Below is a small trained network, with its code and all its weights. Each question gives an input and a target symbol and asks what happens when units are switched off, that is, made to give their printed mean instead of their output.

import numpy as np


def w(rows, s, z=0):
    codes = np.array(rows[::2]) - 128.0
    scale = np.full(codes.shape[1], s)
    scale[-1] = z or s
    return codes * scale


def f(y):
    return np.maximum(y, 0)


def softmax(a):
    e = np.exp(a - a.max(-1, keepdims=True))
    return e / e.sum(-1, keepdims=True)


def log_softmax(a):
    a = a - a.max(-1, keepdims=True)
    return a - np.log(np.exp(a).sum(-1, keepdims=True))


def net(x, mask):
    ids = ['βγεθλξστφψω'.index(c) for c in x.split()]
    T = len(ids)
    res = E[ids] + P[:T]
    u = 0
    for l in range(2):
        r = res
        for j in range(2):
            rows = slice(2 * j, 2 * j + 2)
            q, k, v = (r @ M[l][rows].T for M in (Q, K, V))
            z = softmax(np.where(np.tri(T) > 0, q @ k.T / 2**0.5, -1e9)) @ v
            o = O[l][rows]
            res = res + np.where(mask[u + j], z, o[:, -1]) @ o[:, :-1]
        u += 2
        y = f(res @ A[l][:, :-1].T + A[l][:, -1])
        res = res + np.where(mask[u : u + 8], y, B[l][:, -1]) @ B[l][:, :-1]
        u += 8
    return log_softmax(res[-1] @ U[:, :-1].T + U[:, -1])


Q, K, V, O, A, B = {}, {}, {}, {}, {}, {}
E = w([
[109,97,111,116,73,85,73,128,114,154,186],'β',
[113,107,56,61,98,106,245,132,182,161,130],'γ',
[56,174,160,171,103,81,48,200,82,183,71],'ε',
[99,70,146,186,158,77,49,113,100,181,85],'θ',
[243,101,91,154,221,111,76,125,179,158,194],'λ',
[141,187,85,93,202,228,194,82,64,153,161],'ξ',
[246,95,199,115,143,118,216,113,91,132,120],'σ',
[182,131,84,159,141,180,80,146,47,168,56],'τ',
[72,186,151,152,162,115,131,165,56,161,88],'φ',
[116,90,125,58,196,127,95,164,146,160,152],'ψ',
[187,229,106,17,162,124,157,138,57,85,100],'ω',
],0.014)
P = w([
[142,9,241,198,110,29,212,230,120,27,253],'0',
[29,158,183,174,122,238,80,164,116,58,74],'1',
[85,92,181,171,103,217,56,165,126,127,99],'2',
[108,96,147,141,112,179,17,166,107,126,93],'3',
[113,99,146,121,76,170,21,156,99,148,113],'4',
[119,84,144,74,64,138,6,128,88,169,133],'5',
[135,56,122,51,60,148,16,120,88,167,133],'6',
],0.0055)
Q[0] = w([
[224,232,175,171,186,163,139,70,168,58,239],'L0H1',
[80,114,19,122,117,78,214,96,255,81,69],'L0H1',
[201,102,124,63,121,124,133,149,68,170,64],'L0H2',
[120,126,99,160,143,110,133,168,133,178,152],'L0H2',
],0.016)
K[0] = w([
[176,130,221,91,160,134,44,112,6,136,187],'L0H1',
[103,157,183,128,142,182,91,61,210,160,101],'L0H1',
[116,129,103,138,127,111,160,133,142,141,117],'L0H2',
[99,120,130,151,120,135,128,138,139,72,165],'L0H2',
],0.02)
V[0] = w([
[135,83,253,108,162,201,116,189,121,99,131],'L0H1',
[147,91,80,135,129,141,96,187,18,152,107],'L0H1',
[184,130,189,125,152,135,60,109,31,165,159],'L0H2',
[103,77,127,208,134,144,169,46,119,65,156],'L0H2',
],0.012)
O[0] = w([
[93,136,95,78,149,88,91,2,182,148,165,253],'L0H1',
[159,180,140,146,125,139,115,72,163,108,129,184],'L0H1',
[65,117,75,161,179,178,160,128,146,53,69,189],'L0H2',
[171,120,85,136,121,112,118,116,98,189,80,123],'L0H2',
],0.0077,0.0073)
A[0] = w([
[71,225,92,113,26,200,125,123,47,190,163,251],'L0N1',
[131,152,237,188,126,55,198,173,75,161,96,68],'L0N2',
[49,163,56,116,67,143,43,161,97,72,75,80],'L0N3',
[242,165,176,146,34,52,39,71,147,111,142,177],'L0N4',
[164,93,254,137,97,127,193,77,117,44,180,42],'L0N5',
[139,109,58,139,53,198,71,70,185,104,101,111],'L0N6',
[84,182,128,75,138,186,175,163,159,109,30,14],'L0N7',
[67,101,93,148,179,51,153,112,87,79,130,74],'L0N8',
],0.0077,0.0015)
B[0] = w([
[211,94,114,114,126,93,56,106,134,123,108,229],'L0N1',
[90,146,133,148,190,144,130,90,178,125,83,177],'L0N2',
[148,91,141,124,203,110,130,107,191,93,193,231],'L0N3',
[88,123,147,138,156,133,130,186,91,117,2,240],'L0N4',
[52,101,65,100,133,164,106,79,107,142,127,175],'L0N5',
[92,147,157,163,154,162,129,115,153,142,141,255],'L0N6',
[56,91,113,162,114,140,146,135,130,182,92,181],'L0N7',
[199,165,142,91,50,163,181,132,136,146,105,197],'L0N8',
],0.0098,0.006)
Q[1] = w([
[93,128,117,172,186,131,118,179,160,96,168],'L1H1',
[139,41,136,69,184,148,73,140,203,129,95],'L1H1',
[181,95,142,64,158,164,47,145,130,155,34],'L1H2',
[91,237,125,253,33,34,215,168,19,129,242],'L1H2',
],0.022)
K[1] = w([
[109,115,144,125,142,134,98,146,69,98,152],'L1H1',
[172,103,138,100,66,98,136,169,110,132,145],'L1H1',
[80,104,128,138,139,123,183,172,197,144,94],'L1H2',
[124,147,147,104,141,184,5,50,139,138,109],'L1H2',
],0.03)
V[1] = w([
[72,116,123,207,25,77,178,114,142,117,26],'L1H1',
[203,51,127,212,135,87,66,98,212,133,136],'L1H1',
[136,78,120,3,113,111,70,173,132,117,196],'L1H2',
[50,212,181,126,125,93,119,162,184,95,172],'L1H2',
],0.016)
O[1] = w([
[123,145,193,175,63,69,220,94,197,174,148,158],'L1H1',
[72,111,89,132,9,137,117,110,118,185,114,143],'L1H1',
[152,87,93,130,125,64,175,125,213,120,117,93],'L1H2',
[107,126,175,135,105,181,143,110,181,129,51,5],'L1H2',
],0.011,0.013)
A[1] = w([
[121,129,36,150,169,108,111,207,61,128,151,80],'L1N1',
[78,105,101,242,156,108,235,136,203,69,156,62],'L1N2',
[128,36,101,173,119,92,177,149,183,179,110,92],'L1N3',
[69,99,119,200,69,186,176,104,136,173,168,32],'L1N4',
[94,125,146,93,89,167,65,170,91,157,79,78],'L1N5',
[117,135,43,158,57,153,92,143,127,137,150,41],'L1N6',
[199,173,194,98,113,205,126,128,191,87,178,4],'L1N7',
[133,110,149,175,69,181,153,254,202,216,60,157],'L1N8',
],0.0088,0.003)
B[1] = w([
[95,57,254,74,21,116,161,120,188,174,150,253],'L1N1',
[132,149,120,132,33,180,182,231,163,142,186,201],'L1N2',
[27,175,65,142,186,228,90,137,89,190,132,198],'L1N3',
[191,150,145,49,162,67,96,201,165,75,106,211],'L1N4',
[175,187,104,190,116,149,220,97,101,78,222,195],'L1N5',
[105,119,136,192,131,68,173,155,87,55,34,197],'L1N6',
[92,79,96,174,151,94,194,112,56,129,76,163],'L1N7',
[255,82,105,181,179,193,74,36,156,107,79,182],'L1N8',
],0.0075,0.018)
U = w([
[105,140,121,106,84,158,168,153,153,165,148,202],'β',
[158,99,94,127,115,128,88,94,73,146,123,153],'γ',
[142,115,148,73,75,158,151,59,160,80,116,13],'ε',
[145,180,182,51,103,51,109,182,135,103,84,175],'θ',
[92,62,110,129,68,117,159,102,103,71,133,124],'λ',
[118,82,187,31,93,176,103,138,101,108,143,129],'ξ',
[131,101,114,117,114,75,172,2,142,126,218,172],'σ',
[111,175,118,82,108,160,110,114,77,77,153,117],'τ',
[5,118,197,107,139,133,174,83,104,171,75,125],'φ',
[72,117,76,35,113,153,108,87,143,78,116,154],'ψ',
[139,99,113,88,156,111,178,129,113,64,147,6],'ω',
],0.0042,0.0024)

Each question gives the input, a string of symbols that net reads in full, and the target symbol t.
The units are the heads (2 rows each of Q, K, V and O) and the neurons (one row each of A and B). Each row of codes is followed by its name. A weight is (code - 128) times the scale printed after its matrix; where a second scale follows, it is the last column's (O, A, B and U).
mask holds one flag per unit, layer by layer, with each layer's heads first. A switched-off unit (its flag False) gives its mean, the last column of its rows in O or B, instead of its output. The means were averaged over made-up inputs and are rounded, as every weight is.
A unit's drop is (log p(t) with every unit on - log p(t) with that unit switched off) / (log p(t) with every unit on - log p(t) with every unit switched off).
The circuit of an input: a set's keep is (log p(t) with only the set's units on - log p(t) with every unit switched off) / (log p(t) with every unit on - log p(t) with every unit switched off). Starting from the 12 units with the biggest drops (on a tie, the unit counted first), units are removed one at a time, each time the one whose removal leaves the highest keep (on an exact tie, the one counted first), for as long as the keep stays at least 0.8.
circuit, biggest first: the units of the circuit, biggest drop first
unit that matters most: the unit with the biggest drop
k most important neurons: the k neurons with the biggest drops, biggest first
top k neurons in layer l: the k neurons of layer l with the biggest drops, biggest first
heads that matter: for each layer, one digit per head in row order, 1 if its drop is at least 0.15 and else 0, layers parted by /
input ψ λ λ ψ λ σ ψ, target ψ: circuit, biggest first => L1H1, L0H1, L0H2
input σ γ ψ ω, target θ: circuit, biggest first => L0H2, L0N4
input σ λ ψ τ ψ, target σ: unit that matters most => L0H1
input τ λ γ λ β τ ψ, target ξ: circuit, biggest first => L0H2, L1N1, L1H1
input σ λ τ λ γ ω τ, target γ: 4 most important neurons => L0N4, L1N8, L1N1, L0N1
input λ ψ λ λ λ, target λ: circuit, biggest first => L1H1, L1N6
input λ γ β θ, target λ: top 3 neurons in layer 1 => L1N6, L1N5, L1N1
input σ λ θ θ φ, target σ: heads that matter => 11 / 01
input θ β λ ξ, target θ: heads that matter => 00 / 11
input ε σ γ β θ ω σ, target φ: circuit, biggest first => L0N4, L0H2, L0N5, L1N4
input ψ γ φ τ λ β, target λ: circuit, biggest first => L1H1, L1N6, L0N1, L1N5
input ε ξ ψ, target ε: circuit, biggest first => L1H2, L1N8, L1H1
input ψ λ λ ψ ε, target ψ: circuit, biggest first => L1H1, L1H2, L0H1
input τ σ ψ, target τ: heads that matter => 11 / 01
input φ τ ψ φ, target φ: most important neuron => L0N3
input τ β ω φ ε, target τ: top 2 neurons in layer 1 => L1N5, L1N1
input ξ ψ γ, target β: circuit, biggest first => L0H1, L1H1, L1N2
input γ β ψ λ, target ξ: heads that matter => 11 / 10
input σ λ θ, target σ: 2 most important neurons => L0N5, L0N3
input φ τ ξ ψ σ ω, target φ: unit that matters most => L1H2
input τ τ ω ω, target τ: heads that matter => 10 / 01
input β θ ψ σ, target β: heads that matter => 00 / 11
input ξ γ λ φ λ λ, target β: heads that matter => 10 / 11
input σ ξ ξ, target σ: heads that matter => 10 / 01
